Look-ups in named tables: a row name and a column name give one cell, copied from the table.

Nur =
|  | Rezeta | Vuk | Tir | Nuro |
|---|---|---|---|---|
| Pak | 129 | 140 | 197 | 110 |
| Pud | 127 | 158 | 181 | 92 |
| Vibogu | 138 | 104 | 154 | 80 |
| Volisaz | 133 | 120 | 178 | 100 |
| Dus | 133 | 144 | 180 | 102 |
| Serumin | 123 | 107 | 144 | 66 |
| Nez | 136 | 119 | 171 | 85 |
| Mifu | 123 | 120 | 122 | 56 |
| Rus | 127 | 130 | 133 | 72 |

Rezeta of Vibogu is 138
Vuk of Serumin is 107
Rezeta of Serumin is 123
Nuro of Rus is 72
Rezeta of Volisaz is 133
Vuk of Vibogu is 104
Rezeta of Dus is 133
Nuro of Nez is 85
Tir of Pud is 181
Tir of Volisaz is 178

Kule:
,Nugidav,Mev,Tozizar,Sozesi,Lova,Geg
Mudepi,144,98,69,142,196,119
Tagozok,164,162,122,120,80,87
Vid,129,100,99,148,178,64
Pegoge,101,95,156,91,170,99
Bok,112,59,181,73,200,69
Zodeda,157,122,140,134,147,102
Fur,139,162,82,199,127,141
Tuz,90,180,219,129,138,181
Berubi,102,121,131,122,140,141
Kuziv,208,184,148,91,102,97
Soko,210,191,163,54,168,139
Nol,167,60,42,94,113,90
Lobu,127,138,113,94,142,131

Geg of Mudepi is 119
Tozizar of Lobu is 113
Sozesi of Tuz is 129
Geg of Berubi is 141
Lova of Lobu is 142
Mev of Vid is 100
Mev of Soko is 191
Mev of Lobu is 138
Nugidav of Berubi is 102

Table Zapod
         Vaz  Tizeri  Rovi  Gav  Linet  Fiv  Vizelok  Rozuna  Vum  Kofibi
Palo     101     164    90   86    137  211      171      77   61     229
Numu     147     154    99   85     92  179      208     109   83     121
Fogun    188     140   162   67    176  156       82     182   59     149
Fonivop   67     145   181   90    168  121       98     165  149      92
Bod      196      67   222  135    107  177      169     216   89     185
Fulafis   64     188   175  213    169  159      210     136  113     231
Dom      208     143    59  112    149  178      203     158   58     220
Voku     117      79   190  178     87  136      144     131  137     132
Lokav     93     182   117  101     70   80       61      82  126     145
Sisa      89     153   173  135    139   59      122     231   69     172
Memuta   128     131   113  137    218  230      160     228   60      62
Nevazi   175      83   144  221     61  104       77     156   76      67
Tuder    222     138   163  151    168  160       68      65   67      87

Gav of Fonivop = 90
Rovi of Tuder = 163
Vum of Lokav = 126
Vizelok of Memuta = 160
Vum of Voku = 137
Linet of Voku = 87
Gav of Lokav = 101
Vum of Palo = 61
Rovi of Numu = 99
Fiv of Numu = 179
Vaz of Dom = 208
Vaz of Fulafis = 64
Vum of Fogun = 59
Vum of Sisa = 69
Vizelok of Lokav = 61
Vum of Dom = 58
Fiv of Dom = 178

Kodob:
|  | Tiriva | Gopefu | Latoto |
|---|---|---|---|
| Kek | 1802 | -1849 | 2970 |
| Dilapor | -855 | 4004 | -4991 |
| Tazu | -3506 | -3285 | 507 |
| Gizulon | 802 | 332 | 832 |
| Ridezip | 2367 | -2873 | 1264 |
| Serelo | -4677 | 6189 | -1481 |
| Bot | -3183 | -2387 | 451 |
| Dase | 2432 | 1286 | -7270 |
| Potaz | 2141 | 2802 | -8033 |
| Mufani | -4131 | -4991 | -2354 |
| Nedepa | 2070 | 559 | 5674 |
| Vomabid | 3156 | -2331 | 2337 |
| Guzuv | 71 | 864 | 483 |
| Paz | 2506 | -647 | 1114 |

Tiriva of Guzuv = 71
Gopefu of Dase = 1286
Tiriva of Kek = 1802
Tiriva of Ridezip = 2367
Tiriva of Dilapor = -855
Tiriva of Dase = 2432
Latoto of Vomabid = 2337
Gopefu of Mufani = -4991
Tiriva of Mufani = -4131
Tiriva of Tazu = -3506
Tiriva of Potaz = 2141
Tiriva of Gizulon = 802
Tiriva of Serelo = -4677

Taton.tsv
	Peg	Riz	Risoze	Dekov	Sos	Tugozo	Vun	Kosaniv	Nuzuke	Ded
Kolo	0.6	0.6	0.5	0.5	0.5	0.7	0.5	0.6	0.7	0.5
Kaduges	0.7	0.5	0.6	0.6	0.6	0.6	0.5	0.4	0.5	0.8
Lel	0.6	0.5	0.6	0.7	0.4	0.6	0.6	0.5	0.6	0.2
Zita	0.7	0.4	0.5	0.5	0.5	0.7	0.6	0.5	0.7	0.6
Gek	0.6	0.5	0.5	0.6	0.7	0.4	0.7	0.6	0.5	0.5

What is the Sos of Kaduges in Taton?
0.6
What is the Tugozo of Kaduges in Taton?
0.6
What is the Ded of Gek in Taton?
0.5
What is the Peg of Lel in Taton?
0.6
What is the Vun of Zita in Taton?
0.6
What is the Dekov of Lel in Taton?
0.7
What is the Peg of Gek in Taton?
0.6
What is the Risoze of Kaduges in Taton?
0.6
What is the Kosaniv of Lel in Taton?
0.5
What is the Risoze of Zita in Taton?
0.5
What is the Ded of Kaduges in Taton?
0.8
Which row has the largest Sos? Gek

Lub
         Zag  Bibil
Vupob     58    183
Vazomi    94    170
Bik       72    179
Tumid     60     64
Nulizim  113     59
Gutulut  136    152
Zonu     185    115
Redel    117    192
Noz      153     51
Mopo      25    141
Samizap   92    144

What is the Bibil of Samizap in Lub?
144
What is the Zag of Noz in Lub?
153
What is the Bibil of Bik in Lub?
179
What is the Bibil of Zonu in Lub?
115
What is the Bibil of Noz in Lub?
51
What is the Zag of Gutulut in Lub?
136
What is the Bibil of Mopo in Lub?
141
What is the Bibil of Gutulut in Lub?
152
What is the Zag of Vupob in Lub?
58
What is the Zag of Samizap in Lub?
92
What is the Zag of Tumid in Lub?
60
What is the Zag of Bik in Lub?
72
What is the Bibil of Nulizim in Lub?
59
What is the Zag of Vazomi in Lub?
94
What is the Zag of Zonu in Lub?
185
What is the Zag of Nulizim in Lub?
113

Reset:
        Gobivi  Tosudi  Zovul  Zupeto  Vap  Luno  Zosa  Tilokad  Tezo
Tem         41      66     28      47   52    41    29       70    52
Fel         45      38     58      44   52    28    60       46    21
Foled       33      23     46      55   41    38    15       60    37
Niz         54      75     33      40   43    41    56       28    55
Zubona      53      42     34      56   42    39    27       57    47

Luno of Zubona is 39
Luno of Niz is 41
Zovul of Zubona is 34
Tosudi of Zubona is 42
Vap of Foled is 41
Vap of Tem is 52
Tilokad of Foled is 60
Tosudi of Tem is 66
Zupeto of Fel is 44
Vap of Zubona is 42
Gobivi of Fel is 45
Zosa of Niz is 56
Zosa of Tem is 29
Tezo of Fel is 21

Fomun =
,Ped,Fekon,Buret,Nobegib,Zerozi,Diferu,Kile,Sanuf
Neve,-42.4,57.0,50.5,18.8,-5.2,46.6,13.0,0.7
Guvobos,40.1,32.7,10.5,32.8,-48.2,-8.8,59.1,-6.2
Sif,36.8,45.7,7.0,29.4,-37.8,8.5,45.3,64.9
Tisuz,-27.7,67.6,16.2,26.6,-29.2,48.1,-3.4,14.7
Gibon,-37.7,27.1,34.6,25.7,-26.4,40.5,29.8,-34.5
Nor,-33.1,22.4,15.0,-9.2,80.8,42.9,12.4,-0.4
Sagobo,6.6,12.8,65.2,7.5,29.4,5.9,-56.8,5.5
Fose,-40.4,-15.1,29.4,-3.0,61.8,49.7,29.6,24.6
Sus,2.4,18.0,92.2,12.1,15.3,12.8,14.8,52.9
Lef,-6.9,6.0,44.0,-13.1,92.7,20.2,14.9,20.1

What is the Diferu of Tisuz in Fomun?
48.1
What is the Sanuf of Sus in Fomun?
52.9
What is the Ped of Fose in Fomun?
-40.4
What is the Nobegib of Fose in Fomun?
-3.0
What is the Diferu of Nor in Fomun?
42.9
What is the Ped of Sagobo in Fomun?
6.6
What is the Diferu of Neve in Fomun?
46.6
What is the Buret of Fose in Fomun?
29.4
What is the Nobegib of Guvobos in Fomun?
32.8
What is the Ped of Sus in Fomun?
2.4
Which row has the largest Buret? Sus

Table Vif
cols = Dab, Tolut, Gidiz, Petan, Saroma, Naba
Pudeme: [-207, 561, -148, 186, -98, 87]
Kebor: [-161, 136, 63, -14, 103, -575]
Dazaze: [-571, 106, -274, -277, 250, 7]
Rabel: [-396, 470, -212, 31, -118, -105]

Gidiz of Dazaze is -274
Saroma of Dazaze is 250
Gidiz of Kebor is 63
Tolut of Rabel is 470
Petan of Dazaze is -277
Tolut of Kebor is 136

Gan.tsv
	Rinu	Voz	Nev	Sizo	Kuvu
Fumeber	110	121	127	77	114
Zufo	54	220	81	119	134
Fim	115	113	127	89	130
Giv	67	211	85	127	146
Pokeme	127	113	126	95	128
Tuvad	86	200	92	135	142

Fim, Voz -> 113
Fim, Rinu -> 115
Tuvad, Kuvu -> 142
Tuvad, Nev -> 92
Fim, Nev -> 127
Fumeber, Kuvu -> 114
Giv, Nev -> 85
Pokeme, Rinu -> 127
Zufo, Sizo -> 119
Tuvad, Voz -> 200
Pokeme, Voz -> 113
Zufo, Voz -> 220
Zufo, Kuvu -> 134
Pokeme, Kuvu -> 128
Tuvad, Rinu -> 86
Fumeber, Rinu -> 110
Pokeme, Sizo -> 95
Pokeme, Nev -> 126
Fumeber, Sizo -> 77

Nugu.tsv
	Gamu	Kag	Toz
Topid	5253	6226	-5410
Rebu	328	-3664	-749
Namuzi	3617	-3689	7135

Kag of Topid is 6226
Toz of Topid is -5410
Toz of Namuzi is 7135
Toz of Rebu is -749
Kag of Rebu is -3664
Gamu of Rebu is 328
Kag of Namuzi is -3689
Gamu of Namuzi is 3617
Gamu of Topid is 5253
Which row has the largest Toz? Namuzi

Table Guda
         Tizesol  Nug  Zenota  Vozi  Suketi  Kepal
Forugo         5   17      56    58     -43     63
Sot           25   39      52    -3      -3     62
Fazomib        3   40      45   -26     -80     72
Moduz          3   61      48    30     -50     44

Sot, Vozi => -3
Moduz, Tizesol => 3
Fazomib, Vozi => -26
Sot, Zenota => 52
Forugo, Suketi => -43
Moduz, Vozi => 30
Sot, Kepal => 62
Forugo, Tizesol => 5
Fazomib, Nug => 40
Fazomib, Zenota => 45
Forugo, Nug => 17
Fazomib, Tizesol => 3
Fazomib, Suketi => -80

Zisir:
,Ren,Logazel,Rimina
Lav,1.187,1.783,6.248
Duzesir,2.072,2.440,8.866
Vut,7.932,6.695,5.781
Lalidiz,6.064,5.778,1.844

Rimina of Lalidiz is 1.844
Ren of Lav is 1.187
Ren of Duzesir is 2.072
Logazel of Duzesir is 2.440
Rimina of Duzesir is 8.866
Ren of Vut is 7.932
Rimina of Lav is 6.248
Rimina of Vut is 5.781
Ren of Lalidiz is 6.064

Nelu:
	Kam	Dovopet
Vovenu	204	39
Miregu	205	141
Nen	76	127
Gudo	102	120
Zagare	123	139
Navevit	118	164
Galep	162	162
Zos	143	70

Kam of Nen is 76
Kam of Vovenu is 204
Dovopet of Zagare is 139
Dovopet of Gudo is 120
Dovopet of Vovenu is 39
Dovopet of Galep is 162
Dovopet of Miregu is 141
Which row has the largest Kam? Miregu

